Each row has two labels, one from each of two sets.
[ 28 -61   6  -8 -33  -8   6   4  -5 -14  10 -11  31  10 -20 -33  13 -21]
E + [86]
[ 19  25  29  -2 -28   5   6  -1  11  -2  -4 -11  -7   6  -3  10  -1   3]
E + [89]
[  2   0   4 -12  -7  -3   4   3  -5  -7  -2  -1 -24   0 -36   1 -10  -2]
E + [81]
[  8 -22  14   1  -7  -2  -4  -2  -4 -24 -31  -4  54  -8   3 -41   7 -31]
E + [86]
[ 20 -13  14  -9  -4  -9   5   3 -16  -8  -2  -5   4   1 -54 -13  -8 -11]
E + [81]
[ 15  -7  -1  -4  13  -1   2   3  -4  -3  -8   0 -18   2 -31 -22  -7  26]
E + [86]
[  3  25  13  -4  27   3  -3   1  10  -3  -9  30  52 -10 -27 -24 -11  -5]
V + [86]
[ 11 -34  -6   6   2   1  -7  -4  -5   3  -5   1 -19  -1  -8 -24   2  -7]
E + [86]
[ 13 -19  11   0  12  -9  -6  -9   9  16  12  -6 -30  -5 -47  13 -13   3]
V + [81]
[ 10 -17  27  -6  -6  -4   2   3  -2 -15 -15   0  13 -12 -32 -12  -3 -20]
E + [81]
[ 19 -12   9  -6  -2  -4 -10   0  10 -10 -15  -8 -12  17 -10 -29  -2  -8]
E + [89]
[ 22 -35   6   1 -14   9   9   0   0   1 -10  -7  28   8 -13 -31   2 -18]
E + [89]
[ 23  -2  19   1 -25   0  20   3   1   6 -14  -3 -29  12 -10   5   2 -11]
E + [89]
[  4 -85 -28  19  28   6 -10   3  11   2  16   5 -14  18   5 -46   2  -6]
E + [86]
[ 18  -8  22   0  -7   1  -4  -5   3  -7 -17   2  35  -6 -22 -36  -1 -12]
E + [86]
[ 35  10   4   7 -25   9  -2  -7   8   3   6 -16  59   4  -6 -22  -3 -12]
V + [89]
[ 20   6  29 -14 -24  -7  12  -2  -3  -4 -12  -9  12   0 -40 -21  -1 -20]
E + [81]
[ 15   3  27   2 -33  -4  27  -4   0  -6 -16  -9  23  11 -16 -21  11 -17]
E + [89]
[ -5 -31  -4   2  26 -11 -15   0   3   3   1   6  34 -15 -22 -29 -10 -14]
V + [81]
[  1  30  24  -2  12   8  -5  -2   7  -7 -10  -9  -6  -3 -19   5 -11   8]
E + [86]
[ 16 -26  -2  -1 -18   0   1   2 -11  -5  -2  -1 -37   4 -45 -21  -4 -11]
E + [81]
[ 13 -22  -7  11   5  12   2   1  11  12   4  -3 -59  13  -8  -1   1   8]
E + [89]
[ 23 -19   1  -4 -17  -7   9  -4   5   3  -3  -6   6  -3 -45 -23 -11 -17]
V + [81]
[ 25   4  20 -26 -23  -8  17   6  -7  -3   1  -9  -7   8 -45 -18  -3 -18]
E + [81]
[  3   5   9   7  19   5 -17   6   1   6  -2   1  26   0 -20  -5  -7   3]
V + [86]
[ 19 -66   7   4  10 -12  -4   1  -4 -13 -14   2  57 -10 -31 -41 -21 -33]
E + [81]
[ -4 -45   1  -4  22  -3 -10   1  12 -18  -5   2  40  -9  -2 -22  -1 -15]
E + [81]
[  5 -37 -22  -2  18   1  -6   3  14   5  13   1 -76   2 -26 -14 -10  13]
E + [86]
[ 13  28  26  -8   0   3  -3   9  -7  -8  -6 -13 -11  -8 -50  -6 -11  -3]
E + [81]
[ 28  -6  -1  -1  17   4   3   8   2   0  15   1 -85   7 -40  18  -5  14]
E + [81]
[ 20 -42 -12 -12 -21  -2  -6   5  -5  -2  14 -11  -2  -4 -35 -11   4 -21]
V + [81]
[ 16 -40   9  -6  -1  -4 -11   7   2  -7   8  -7   2   3 -22 -16   1  -9]
E + [81]
[  9 -70  -4   1  -2  -6 -13   2   3 -12   3   5   7 -10 -18 -20  -4 -29]
E + [81]
[ 20  -3   8   2   5  -2  -9   3  -2   1   3  -6  24  -8 -25 -16  -8  -9]
V + [86]
[  2  -5  32  -1   5  17  -4  -8  -3 -18 -53 -11  59 -11 -20 -20  -5 -20]
E + [86]
[ 27 -15  20   3 -25  -8  12  -2 -10  -5  -2 -10  15  10 -18 -21   2 -17]
E + [89]
[ 25 -41   7   9  -5  -5  45   8   6   8 -11  -2  29   7 -13 -31 -45 -24]
E + [89]
[ 12 -12  -9  -9   4  -2 -12  -6 -15   3   2  -7  15 -19 -48  -3  -3  -2]
V + [81]
[  7 -19   3   7  20   6  -2  -8  15   9  -5   0  -7   0 -11  -9  -3  16]
V + [89]
[ 11 -41  22  -4 -14   0   5   4  -5  -5  -3   8  10  15  -7 -29  14 -29]
E + [89]
[  2  -6   3   2   3   3  -5   5  -9  -7   3  -4  -9  10  -9 -22   5   1]
E + [86]
[ 41 -50 -11 -13 -47  -8  12   0 -21   0   9 -15   8  -7 -60 -47  -1 -26]
E + [81]
[ 22 -23  15   4 -31   2  13   3  -8   2  -7   7  54   9  -5 -25   9 -25]
E + [89]
[  9  -2  -3  -1   8  14   3   4   1   5   6  -1 -33 -11 -42   9  -6   0]
V + [81]
